Below is a small trained network, with its code and all its weights. Each question gives an input and a class and asks what happens when units are switched off, that is, made to give their printed mean instead of their output.

import numpy as np


def w(rows, s, z=0):
    codes = np.array(rows[::2]) - 128.0
    scale = np.full(codes.shape[1], s)
    scale[-1] = z or s
    return codes * scale


def norm(h):
    return h / np.sqrt((h * h).mean(-1, keepdims=True) + 1e-5)


def f(y):
    return y / 2 * (1 + np.tanh(0.7978845608 * (y + 0.044715 * y**3)))


def log_softmax(a):
    a = a - a.max(-1, keepdims=True)
    return a - np.log(np.exp(a).sum(-1, keepdims=True))


def net(x, mask):
    res = np.array(x, float).reshape(1, 5) / 4 @ E
    u = 0
    for l in range(3):
        y = f(norm(res) @ A[l][:, :-1].T + A[l][:, -1])
        res = res + np.where(mask[u : u + 5], y, B[l][:, -1]) @ B[l][:, :-1]
        u += 5
    return log_softmax(norm(res)[-1] @ U[:, :-1].T + U[:, -1])


A, B = {}, {}
E = w([
[23,131,138,147,68,132,147,176],'x0',
[131,137,141,103,64,108,87,115],'x1',
[152,115,166,145,127,197,130,220],'x2',
[105,154,253,88,205,89,194,157],'x3',
[176,235,123,146,152,186,191,119],'x4',
],0.0059)
A[0] = w([
[121,191,108,144,173,147,135,209,4],'L0N0',
[111,125,179,118,203,171,198,181,70],'L0N1',
[109,121,90,28,153,55,222,104,9],'L0N2',
[254,132,137,164,139,114,168,74,70],'L0N3',
[89,196,184,118,131,92,148,139,174],'L0N4',
],0.0062,0.0016)
B[0] = w([
[1,60,113,52,139,201,159,155,164],'L0N0',
[41,94,96,136,74,158,63,160,255],'L0N1',
[181,164,63,84,151,139,144,127,187],'L0N2',
[146,144,169,37,123,104,157,65,219],'L0N3',
[195,137,185,224,100,129,93,18,233],'L0N4',
],0.0084,0.0028)
A[1] = w([
[87,110,149,149,188,96,128,108,252],'L1N0',
[152,87,254,175,206,133,166,172,67],'L1N1',
[140,55,72,124,156,61,46,145,145],'L1N2',
[117,104,131,102,163,146,156,187,55],'L1N3',
[162,148,134,182,202,180,194,113,60],'L1N4',
],0.0074,0.0016)
B[1] = w([
[141,67,25,130,154,117,2,99,188],'L1N0',
[100,59,148,190,55,95,158,114,206],'L1N1',
[46,34,149,136,90,107,174,97,253],'L1N2',
[143,131,159,31,51,154,130,142,140],'L1N3',
[84,123,116,20,117,154,119,184,166],'L1N4',
],0.0073,0.0035)
A[2] = w([
[125,116,69,213,100,167,180,203,196],'L2N0',
[44,74,94,227,86,106,173,103,197],'L2N1',
[159,110,78,119,126,163,90,220,98],'L2N2',
[199,151,200,129,198,63,51,81,253],'L2N3',
[82,254,145,187,40,168,156,113,156],'L2N4',
],0.0073,0.0025)
B[2] = w([
[213,113,90,85,142,58,104,74,176],'L2N0',
[164,97,135,191,116,160,125,110,254],'L2N1',
[135,214,132,83,150,126,254,106,138],'L2N2',
[219,177,85,95,147,174,203,61,185],'L2N3',
[82,68,202,174,104,119,76,95,201],'L2N4',
],0.009,0.0078)
U = w([
[93,186,137,26,82,225,157,234,106],'0',
[109,2,121,240,61,115,44,70,203],'1',
[137,182,177,136,170,70,103,186,7],'2',
[144,232,112,158,177,56,95,218,4],'3',
[231,217,70,50,138,130,161,5,203],'4',
[17,248,107,119,236,93,35,155,14],'5',
],0.0087,0.0042)

Each question gives the input, the list of numbers given to net, and the class t.
The units are the neurons (one row each of A and B). Each row of codes is followed by its name. A weight is (code - 128) times the scale printed after its matrix; where a second scale follows, it is the last column's (A, B and U).
mask holds one flag per neuron, layer by layer. A switched-off neuron (its flag False) gives its mean, the last column of its row in B, instead of its output. The means were averaged over made-up inputs and are rounded, as every weight is.
A unit's drop is (log p(t) with every unit on - log p(t) with that unit switched off) / (log p(t) with every unit on - log p(t) with every unit switched off).
The circuit of an input: a set's keep is (log p(t) with only the set's units on - log p(t) with every unit switched off) / (log p(t) with every unit on - log p(t) with every unit switched off). Starting from the 12 units with the biggest drops (on a tie, the unit counted first), units are removed one at a time, each time the one whose removal leaves the highest keep (on an exact tie, the one counted first), for as long as the keep stays at least 0.8.
circuit, biggest first: the units of the circuit, biggest drop first
most important unit: the unit with the biggest drop
k most important neurons: the k neurons with the biggest drops, biggest first
k most important neurons of layer l: the k neurons of layer l with the biggest drops, biggest first
drop when u is switched off: that unit's drop, to one decimal
input [6,2,-7,3,3], class 4: 2 most important neurons => L2N3, L0N4
input [4,-2,6,-5,3], class 4: circuit, biggest first => L2N0, L2N2
input [-3,0,2,7,8], class 0: 2 most important neurons => L1N4, L2N1
input [7,-7,-7,5,-1], class 4: 2 most important neurons of layer 1 => L1N0, L1N2
input [0,-6,-5,3,-2], class 4: most important unit => L0N2
input [3,0,-4,0,3], class 4: 2 most important neurons => L0N4, L0N1
input [6,-1,7,-7,6], class 4: circuit, biggest first => L2N0, L2N2
input [-1,0,-5,-3,1], class 4: circuit, biggest first => L0N1, L2N4
input [2,-4,3,-3,2], class 0: 3 most important neurons => L0N0, L0N4, L1N3
input [0,4,8,1,2], class 0: 2 most important neurons => L0N0, L2N2
input [-2,-2,1,0,0], class 0: 2 most important neurons => L0N4, L0N1
input [-5,-8,-4,3,-6], class 4: 2 most important neurons => L0N2, L2N4
input [-2,7,6,5,8], class 1: 2 most important neurons => L2N4, L0N4
input [-1,-6,6,7,1], class 1: circuit, biggest first => L1N1
input [8,-3,-8,8,8], class 1: 2 most important neurons => L0N4, L2N4
input [0,2,6,5,6], class 1: 2 most important neurons => L0N4, L1N1
input [0,-6,7,0,1], class 0: drop when L2N2 is switched off => 0.1
input [3,1,8,8,3], class 1: drop when L0N4 is switched off => 0.3
input [-3,-8,2,3,8], class 0: drop when L1N1 is switched off => 0.0
input [4,-2,3,8,6], class 1: most important unit => L0N4
